Here is a tiny trained network, its code and every weight. The questions are about switching its units off for an input and a target symbol, where a switched-off unit gives its printed mean instead of its output.

import numpy as np


def w(rows, s, z=0):
    codes = np.array(rows[::2]) - 128.0
    scale = np.full(codes.shape[1], s)
    scale[-1] = z or s
    return codes * scale


def norm(h):
    return h / np.sqrt((h * h).mean(-1, keepdims=True) + 1e-5)


def f(y):
    return y / 2 * (1 + np.tanh(0.7978845608 * (y + 0.044715 * y**3)))


def softmax(a):
    e = np.exp(a - a.max(-1, keepdims=True))
    return e / e.sum(-1, keepdims=True)


def log_softmax(a):
    a = a - a.max(-1, keepdims=True)
    return a - np.log(np.exp(a).sum(-1, keepdims=True))


def net(x, mask):
    ids = ['ΘΠΩβδζηλμστψ'.index(c) for c in x.split()]
    T = len(ids)
    res = E[ids] + P[:T]
    r = norm(res)
    for j in range(2):
        rows = slice(4 * j, 4 * j + 4)
        q, k, v = (r @ M[0][rows].T for M in (Q, K, V))
        z = softmax(np.where(np.tri(T) > 0, q @ k.T / 4**0.5, -1e9)) @ v
        o = O[0][rows]
        res = res + np.where(mask[j], z, o[:, -1]) @ o[:, :-1]
    y = f(norm(res) @ A[0][:, :-1].T + A[0][:, -1])
    res = res + np.where(mask[2:10], y, B[0][:, -1]) @ B[0][:, :-1]
    return log_softmax(norm(res)[-1] @ U[:, :-1].T + U[:, -1])


Q, K, V, O, A, B = {}, {}, {}, {}, {}, {}
E = w([
[109,114,88,75,105,154,159,145],'Θ',
[172,76,88,57,110,169,149,131],'Π',
[121,67,101,92,135,74,129,141],'Ω',
[174,135,107,82,99,221,199,105],'β',
[192,39,142,59,143,101,107,124],'δ',
[97,136,106,77,111,161,162,142],'ζ',
[102,135,104,86,111,166,161,114],'η',
[116,113,38,124,121,108,206,152],'λ',
[113,139,146,68,127,116,220,120],'μ',
[151,153,204,222,254,130,65,106],'σ',
[186,208,105,186,185,178,195,178],'τ',
[137,157,162,93,161,149,69,181],'ψ',
],0.018)
P = w([
[150,171,161,197,130,83,67,101],'0',
[81,44,160,173,126,208,115,154],'1',
[82,65,144,144,131,150,143,157],'2',
[96,92,145,130,123,114,155,169],'3',
[118,106,117,103,123,129,144,165],'4',
[122,118,81,78,142,129,136,155],'5',
[128,117,53,67,167,130,126,141],'6',
[142,131,6,52,200,146,116,121],'7',
],0.012)
Q[0] = w([
[86,113,146,135,199,159,150,107],'h0',
[104,141,89,105,134,115,125,111],'h0',
[114,68,126,142,107,137,159,160],'h0',
[112,157,172,187,43,88,119,108],'h0',
[117,151,119,119,131,114,114,109],'h1',
[130,142,156,182,7,105,106,96],'h1',
[142,103,146,148,167,157,153,135],'h1',
[116,98,136,121,120,122,127,89],'h1',
],0.013)
K[0] = w([
[165,255,140,114,128,147,98,168],'h0',
[175,190,122,113,101,114,164,109],'h0',
[87,138,172,106,213,177,171,223],'h0',
[129,18,178,200,59,158,148,90],'h0',
[132,149,138,75,111,70,175,206],'h1',
[25,44,160,106,117,191,157,210],'h1',
[202,150,205,174,114,89,117,138],'h1',
[148,157,152,155,156,136,144,158],'h1',
],0.0088)
V[0] = w([
[163,115,197,125,204,136,167,144],'h0',
[160,117,176,53,109,131,84,126],'h0',
[179,102,106,159,181,128,73,243],'h0',
[38,177,134,142,84,154,90,143],'h0',
[188,159,164,104,180,171,112,167],'h1',
[76,110,184,250,180,117,59,113],'h1',
[98,177,212,95,156,138,175,148],'h1',
[121,169,101,232,162,144,147,168],'h1',
],0.015)
O[0] = w([
[109,181,164,60,173,228,123,107,252],'h0',
[4,156,106,149,89,147,165,162,159],'h0',
[152,205,190,146,75,101,129,157,15],'h0',
[143,132,55,107,135,57,106,190,68],'h0',
[45,131,146,207,176,51,101,164,121],'h1',
[113,183,52,120,99,98,112,66,26],'h1',
[127,95,93,165,144,223,71,157,180],'h1',
[160,192,106,108,216,128,101,196,72],'h1',
],0.014,0.0043)
A[0] = w([
[58,205,64,185,166,81,115,146,10],'n0',
[74,255,118,163,158,100,56,162,69],'n1',
[63,66,109,118,45,126,198,179,253],'n2',
[85,47,197,65,178,131,123,160,190],'n3',
[38,104,237,218,66,121,148,30,5],'n4',
[186,32,136,152,30,182,189,84,109],'n5',
[217,134,151,182,89,3,88,205,89],'n6',
[86,50,147,237,182,220,61,172,184],'n7',
],0.0096,0.0038)
B[0] = w([
[204,75,185,154,114,150,188,140,165],'n0',
[118,58,84,122,119,132,184,113,183],'n1',
[96,107,132,73,114,82,78,159,234],'n2',
[148,182,97,100,119,125,166,128,237],'n3',
[137,145,144,148,253,161,44,126,170],'n4',
[151,73,154,128,88,98,82,152,217],'n5',
[124,155,148,187,77,97,174,153,148],'n6',
[122,167,110,114,50,117,118,119,254],'n7',
],0.015,0.0097)
U = w([
[98,98,127,205,105,102,201,131,128],'Θ',
[57,114,165,141,180,92,62,81,114],'Π',
[124,167,142,88,48,69,138,1,108],'Ω',
[111,126,120,116,89,223,81,143,140],'β',
[96,90,239,132,154,120,125,127,118],'δ',
[128,152,83,118,209,91,83,191,122],'ζ',
[127,124,33,87,158,61,62,176,1],'η',
[238,70,175,112,82,83,151,177,97],'λ',
[90,27,88,19,201,160,176,120,193],'μ',
[87,207,24,143,188,105,104,56,151],'σ',
[243,189,164,95,166,170,168,142,108],'τ',
[42,234,154,114,86,121,187,208,130],'ψ',
],0.0094,0.0048)

Each question gives the input, a string of symbols that net reads in full, and the target symbol t.
The units are the heads (4 rows each of Q, K, V and O) and the neurons (one row each of A and B). Each row of codes is followed by its name. A weight is (code - 128) times the scale printed after its matrix; where a second scale follows, it is the last column's (O, A, B and U).
mask holds one flag per unit, heads first, then neurons. A switched-off unit (its flag False) gives its mean, the last column of its rows in O or B, instead of its output. The means were averaged over made-up inputs and are rounded, as every weight is.
A unit's drop is (log p(t) with every unit on - log p(t) with that unit switched off) / (log p(t) with every unit on - log p(t) with every unit switched off).
The circuit of an input: a set's keep is (log p(t) with only the set's units on - log p(t) with every unit switched off) / (log p(t) with every unit on - log p(t) with every unit switched off). Starting from all 10 units, units are removed one at a time, each time the one whose removal leaves the highest keep (on an exact tie, the one counted first), for as long as the keep stays at least 0.8.
units of the circuit, in order: the units of the circuit, biggest drop first
k most important neurons: the k neurons with the biggest drops, biggest first
heads that matter: for each layer, one digit per head in row order, 1 if its drop is at least 0.15 and else 0, layers parted by /
drop when u is switched off: that unit's drop, to one decimal
input ζ μ ψ λ Θ Θ Π Ω, target η: units of the circuit, in order : h0
input Θ λ ψ Π ψ μ λ, target λ: heads that matter : 01
input ψ δ Θ λ μ ψ Ω λ, target Θ: heads that matter : 11
input μ Θ μ λ τ μ δ Π, target β: heads that matter : 01
input δ ψ μ β μ σ Ω, target Π: heads that matter : 11
input ζ μ μ Ω σ μ, target η: heads that matter : 10
input δ λ Ω δ β, target Π: units of the circuit, in order : h1; n4
input μ Ω μ μ μ δ, target β: 2 most important neurons : n7; n1
input Θ μ ψ β λ λ μ ζ, target λ: heads that matter : 11
input μ Θ μ ζ, target β: 2 most important neurons : n7; n1
input β Ω ψ β β Θ σ η, target ψ: units of the circuit, in order : h1; n7
input ψ Θ μ Ω μ Ω σ, target Θ: 2 most important neurons : n0; n1
input Θ μ λ δ δ, target λ: 2 most important neurons : n5; n3
input Ω μ μ ψ, target Ω: units of the circuit, in order : h1
input ψ ψ Ω μ ζ, target Θ: units of the circuit, in order : h1; n0
input Θ μ μ Ω λ Ω Ω μ, target λ: units of the circuit, in order : h1; h0
input δ μ λ μ Ω μ Ω, target Π: units of the circuit, in order : h1; n4
input μ λ Ω μ σ, target β: 3 most important neurons : n7; n4; n3
input σ Π μ μ Ω δ λ, target σ: 2 most important neurons : n5; n2
input τ μ λ ψ Ω ζ, target ζ: units of the circuit, in order : h1
input σ Θ Θ Ω Π μ Ω μ, target σ: drop when n5 is switched off : 0.0
input Π μ μ δ Θ Π μ, target δ: drop when n4 is switched off : 0.1
input λ μ δ ψ, target ψ: drop when n7 is switched off : -0.1
